Here is a tiny trained network, its code and every weight. The questions are about switching its units off for an input and a class, where a switched-off unit gives its printed mean instead of its output.

import numpy as np


def w(rows, s, z=0):
    codes = np.array(rows[::2]) - 128.0
    scale = np.full(codes.shape[1], s)
    scale[-1] = z or s
    return codes * scale


def f(y):
    return np.maximum(y, 0)


def log_softmax(a):
    a = a - a.max(-1, keepdims=True)
    return a - np.log(np.exp(a).sum(-1, keepdims=True))


def net(x, mask):
    res = np.array(x, float).reshape(1, 6) / 4 @ E
    y = f(res @ A[0][:, :-1].T + A[0][:, -1])
    res = res + np.where(mask, y, B[0][:, -1]) @ B[0][:, :-1]
    return log_softmax(res[-1] @ U[:, :-1].T + U[:, -1])


A, B = {}, {}
E = w([
[196,221,162,110,124,128,164,169,109],'x0',
[138,104,184,86,125,129,93,29,44],'x1',
[83,118,155,114,103,248,148,162,121],'x2',
[87,174,79,197,120,130,90,103,113],'x3',
[164,137,202,172,68,116,32,123,136],'x4',
[98,90,79,99,159,142,80,197,65],'x5',
],0.013)
A[0] = w([
[20,134,152,218,162,145,121,70,165,127],'neuron 1',
[152,206,104,195,230,95,104,103,164,155],'neuron 2',
[187,121,200,30,68,129,121,59,117,158],'neuron 3',
[126,43,120,74,179,97,128,89,26,146],'neuron 4',
[130,233,169,124,24,167,13,184,141,147],'neuron 5',
[214,67,100,151,101,39,68,143,165,85],'neuron 6',
[126,64,161,29,140,112,128,88,63,75],'neuron 7',
[106,97,97,97,207,190,197,201,233,139],'neuron 8',
[113,86,138,67,118,182,203,240,194,98],'neuron 9',
[149,113,44,35,207,101,75,64,77,153],'neuron 10',
[32,115,84,217,200,187,108,96,179,145],'neuron 11',
[176,189,154,144,76,66,176,73,172,148],'neuron 12',
[105,157,146,167,115,185,76,97,111,56],'neuron 13',
[147,52,87,90,62,111,93,168,215,166],'neuron 14',
[38,86,124,225,160,138,139,69,121,74],'neuron 15',
[171,201,136,113,136,131,207,120,231,119],'neuron 16',
[72,108,115,96,218,134,110,181,145,2],'neuron 17',
[49,80,143,255,151,60,88,121,193,190],'neuron 18',
[109,179,48,24,158,146,101,148,81,95],'neuron 19',
[55,107,114,166,176,191,53,142,70,242],'neuron 20',
[167,169,137,65,57,97,190,71,148,134],'neuron 21',
],0.0093,0.0073)
B[0] = w([
[106,154,52,113,16,113,89,51,163,201],'neuron 1',
[158,147,104,173,86,56,157,134,155,205],'neuron 2',
[144,152,219,67,169,181,86,36,121,245],'neuron 3',
[91,9,139,65,211,108,163,104,6,239],'neuron 4',
[225,110,197,137,63,126,122,221,76,242],'neuron 5',
[68,75,224,230,187,66,71,130,196,193],'neuron 6',
[133,36,204,98,211,224,178,140,87,219],'neuron 7',
[25,144,140,153,131,254,251,204,230,247],'neuron 8',
[36,187,232,126,93,242,173,176,233,233],'neuron 9',
[94,87,115,95,240,93,177,178,12,228],'neuron 10',
[116,157,9,44,32,122,132,114,132,218],'neuron 11',
[218,201,170,121,148,73,68,50,161,222],'neuron 12',
[130,159,106,87,126,149,120,111,60,169],'neuron 13',
[50,101,185,244,179,117,118,149,202,191],'neuron 14',
[79,127,91,12,79,136,128,43,76,189],'neuron 15',
[174,149,96,63,134,102,224,113,221,216],'neuron 16',
[6,209,152,56,93,87,185,105,147,162],'neuron 17',
[81,104,81,68,68,68,29,81,194,229],'neuron 18',
[103,138,126,181,181,85,190,191,64,193],'neuron 19',
[120,124,40,56,11,126,74,191,40,239],'neuron 20',
[186,162,174,210,186,134,144,67,118,199],'neuron 21',
],0.008,0.014)
U = w([
[76,125,31,121,226,74,184,212,50,28],'0',
[132,29,152,59,211,198,153,62,67,243],'1',
[68,58,119,183,158,66,41,167,164,162],'2',
[176,114,158,139,69,211,65,252,35,147],'3',
[58,137,123,96,106,255,217,230,226,49],'4',
[58,91,16,94,71,150,92,86,93,4],'5',
[194,199,190,142,144,137,129,24,126,98],'6',
[181,177,70,147,144,84,226,121,207,101],'7',
],0.011,0.0035)

Each question gives the input, the list of numbers given to net, and the class t.
The units are the neurons (one row each of A and B). Each row of codes is followed by its name. A weight is (code - 128) times the scale printed after its matrix; where a second scale follows, it is the last column's (A, B and U).
mask holds one flag per neuron, in row order. A switched-off neuron (its flag False) gives its mean, the last column of its row in B, instead of its output. The means were averaged over made-up inputs and are rounded, as every weight is.
A unit's drop is (log p(t) with every unit on - log p(t) with that unit switched off) / (log p(t) with every unit on - log p(t) with every unit switched off).
The circuit of an input: a set's keep is (log p(t) with only the set's units on - log p(t) with every unit switched off) / (log p(t) with every unit on - log p(t) with every unit switched off). Starting from the 12 units with the biggest drops (on a tie, the unit counted first), units are removed one at a time, each time the one whose removal leaves the highest keep (on an exact tie, the one counted first), for as long as the keep stays at least 0.8.
circuit, biggest first: the units of the circuit, biggest drop first
k most important neurons: the k neurons with the biggest drops, biggest first
drop of u: that unit's drop, to one decimal
input [6,8,-2,0,-5,-7], class 6: circuit, biggest first => (neuron 12)
input [0,6,7,6,-5,7], class 0: 2 most important neurons => (neuron 19; neuron 10)
input [4,-6,-2,-5,5,-2], class 7: circuit, biggest first => (neuron 16; neuron 12)
input [-8,2,-6,-5,5,3], class 2: 3 most important neurons => (neuron 6; neuron 14; neuron 18)
input [1,-4,-7,-1,-2,2], class 7: 2 most important neurons => (neuron 4; neuron 2)
input [-2,1,-4,4,-4,-5], class 7: 2 most important neurons => (neuron 20; neuron 2)
input [3,-2,4,-1,-1,-8], class 6: 2 most important neurons => (neuron 12; neuron 21)
input [0,1,-1,-8,-6,2], class 4: 2 most important neurons => (neuron 8; neuron 9)
input [-7,-8,-7,1,-2,7], class 5: 3 most important neurons => (neuron 11; neuron 18; neuron 20)
input [-8,-7,-8,-6,-2,6], class 4: 3 most important neurons => (neuron 8; neuron 17; neuron 9)
input [-3,-3,-5,6,3,-1], class 5: 4 most important neurons => (neuron 11; neuron 1; neuron 15; neuron 18)
input [-2,1,-6,-8,4,-2], class 6: 2 most important neurons => (neuron 12; neuron 3)
input [-2,6,4,5,-4,3], class 5: 3 most important neurons => (neuron 20; neuron 15; neuron 11)
input [5,5,-1,2,-1,8], class 0: circuit, biggest first => (neuron 19)
input [-3,-5,-8,-8,-2,-2], class 7: 4 most important neurons => (neuron 16; neuron 12; neuron 7; neuron 20)
input [-5,-2,-4,2,-3,4], class 5: 2 most important neurons => (neuron 18; neuron 11)
input [-3,3,-1,3,-3,-8], class 6: drop of neuron 12 => 0.1
input [-3,-2,-5,-3,3,-6], class 6: drop of neuron 12 => 1.8
input [5,-3,6,7,8,-8], class 6: drop of neuron 12 => 0.4
input [8,8,6,6,3,-1], class 3: circuit, biggest first => (neuron 5)
